Below is a small trained network, with its code and all its weights. Each question gives an input and a class and asks what happens when units are switched off, that is, made to give their printed mean instead of their output.

import numpy as np


def w(rows, s, z=0):
    codes = np.array(rows[::2]) - 128.0
    scale = np.full(codes.shape[1], s)
    scale[-1] = z or s
    return codes * scale


def norm(h):
    return h / np.sqrt((h * h).mean(-1, keepdims=True) + 1e-5)


def f(y):
    return np.maximum(y, 0)


def log_softmax(a):
    a = a - a.max(-1, keepdims=True)
    return a - np.log(np.exp(a).sum(-1, keepdims=True))


def net(x, mask):
    res = np.array(x, float).reshape(1, 4) / 4 @ E
    u = 0
    for l in range(3):
        y = f(norm(res) @ A[l][:, :-1].T + A[l][:, -1])
        res = res + np.where(mask[u : u + 3], y, B[l][:, -1]) @ B[l][:, :-1]
        u += 3
    return log_softmax(norm(res)[-1] @ U[:, :-1].T + U[:, -1])


A, B = {}, {}
E = w([
[69,108,2],'x0',
[190,170,53],'x1',
[237,33,99],'x2',
[126,62,157],'x3',
],0.0094)
A[0] = w([
[66,167,85,2],'0.n0',
[215,248,125,66],'0.n1',
[116,204,147,46],'0.n2',
],0.014,0.0022)
B[0] = w([
[135,63,201,198],'0.n0',
[232,153,44,255],'0.n1',
[103,121,248,199],'0.n2',
],0.013,0.0054)
A[1] = w([
[34,163,171,20],'1.n0',
[2,197,80,135],'1.n1',
[120,69,146,4],'1.n2',
],0.015,0.0039)
B[1] = w([
[25,179,88,255],'1.n0',
[73,238,254,221],'1.n1',
[221,72,85,199],'1.n2',
],0.013,0.0037)
A[2] = w([
[102,60,183,2],'2.n0',
[146,39,205,143],'2.n1',
[225,250,167,136],'2.n2',
],0.013,0.0046)
B[2] = w([
[218,158,217,148],'2.n0',
[59,110,185,209],'2.n1',
[251,165,176,255],'2.n2',
],0.016,0.0074)
U = w([
[69,168,82,204],'0',
[135,110,172,121],'1',
[122,193,201,194],'2',
[77,135,107,2],'3',
[103,159,73,24],'4',
[49,185,151,121],'5',
[249,198,109,138],'6',
[130,51,111,149],'7',
],0.019,0.011)

Each question gives the input, the list of numbers given to net, and the class t.
The units are the neurons (one row each of A and B). Each row of codes is followed by its name. A weight is (code - 128) times the scale printed after its matrix; where a second scale follows, it is the last column's (A, B and U).
mask holds one flag per neuron, layer by layer. A switched-off neuron (its flag False) gives its mean, the last column of its row in B, instead of its output. The means were averaged over made-up inputs and are rounded, as every weight is.
A unit's drop is (log p(t) with every unit on - log p(t) with that unit switched off) / (log p(t) with every unit on - log p(t) with every unit switched off).
The circuit of an input: a set's keep is (log p(t) with only the set's units on - log p(t) with every unit switched off) / (log p(t) with every unit on - log p(t) with every unit switched off). Starting from all 9 units, units are removed one at a time, each time the one whose removal leaves the highest keep (on an exact tie, the one counted first), for as long as the keep stays at least 0.8.
units of the circuit, in order: the units of the circuit, biggest drop first
unit that matters most: the unit with the biggest drop
k most important neurons: the k neurons with the biggest drops, biggest first
k most important neurons of layer l: the k neurons of layer l with the biggest drops, biggest first
input [1,1,5,0], class 7: unit that matters most : 0.n1
input [4,-6,-3,3], class 0: 2 most important neurons : (1.n0 2.n2)
input [-3,-6,-7,-2], class 5: 3 most important neurons : (1.n0 2.n2 0.n1)
input [0,5,-3,6], class 1: 3 most important neurons : (0.n0 2.n1 0.n2)
input [3,-2,-6,1], class 5: 2 most important neurons : (1.n0 2.n2)
input [2,-2,5,-5], class 7: 3 most important neurons : (1.n1 2.n2 0.n1)
input [-1,-8,-5,0], class 0: units of the circuit, in order : (1.n0 2.n2)
input [6,-1,-3,-6], class 5: 2 most important neurons : (1.n0 0.n1)
input [-7,-4,-6,4], class 5: 2 most important neurons of layer 0 : (0.n1 0.n0)
input [5,0,6,-2], class 7: 2 most important neurons : (2.n2 0.n1)
input [7,4,1,-4], class 0: 2 most important neurons of layer 0 : (0.n0 0.n2)
input [-1,-6,5,-3], class 7: units of the circuit, in order : (1.n1 2.n2)
input [7,1,0,4], class 2: 4 most important neurons : (0.n1 1.n0 1.n1 2.n0)
input [2,-3,-6,3], class 5: unit that matters most : 1.n0
input [2,4,-2,8], class 7: units of the circuit, in order : (1.n1 2.n2)
input [1,-2,8,-5], class 7: 3 most important neurons : (0.n1 2.n2 1.n1)
input [3,-7,5,2], class 7: 4 most important neurons : (1.n2 1.n1 2.n2 0.n2)
input [6,3,-2,-3], class 2: 2 most important neurons : (1.n1 0.n1)
input [3,-6,2,0], class 7: 2 most important neurons : (1.n2 2.n2)
input [8,0,3,-4], class 0: unit that matters most : 2.n2
input [-4,-3,-4,5], class 5: 2 most important neurons of layer 0 : (0.n1 0.n0)
input [1,-3,3,7], class 7: 2 most important neurons of layer 0 : (0.n2 0.n0)
input [3,-7,0,-1], class 0: 2 most important neurons of layer 0 : (0.n1 0.n2)
input [-4,7,-8,5], class 6: 2 most important neurons of layer 2 : (2.n2 2.n1)
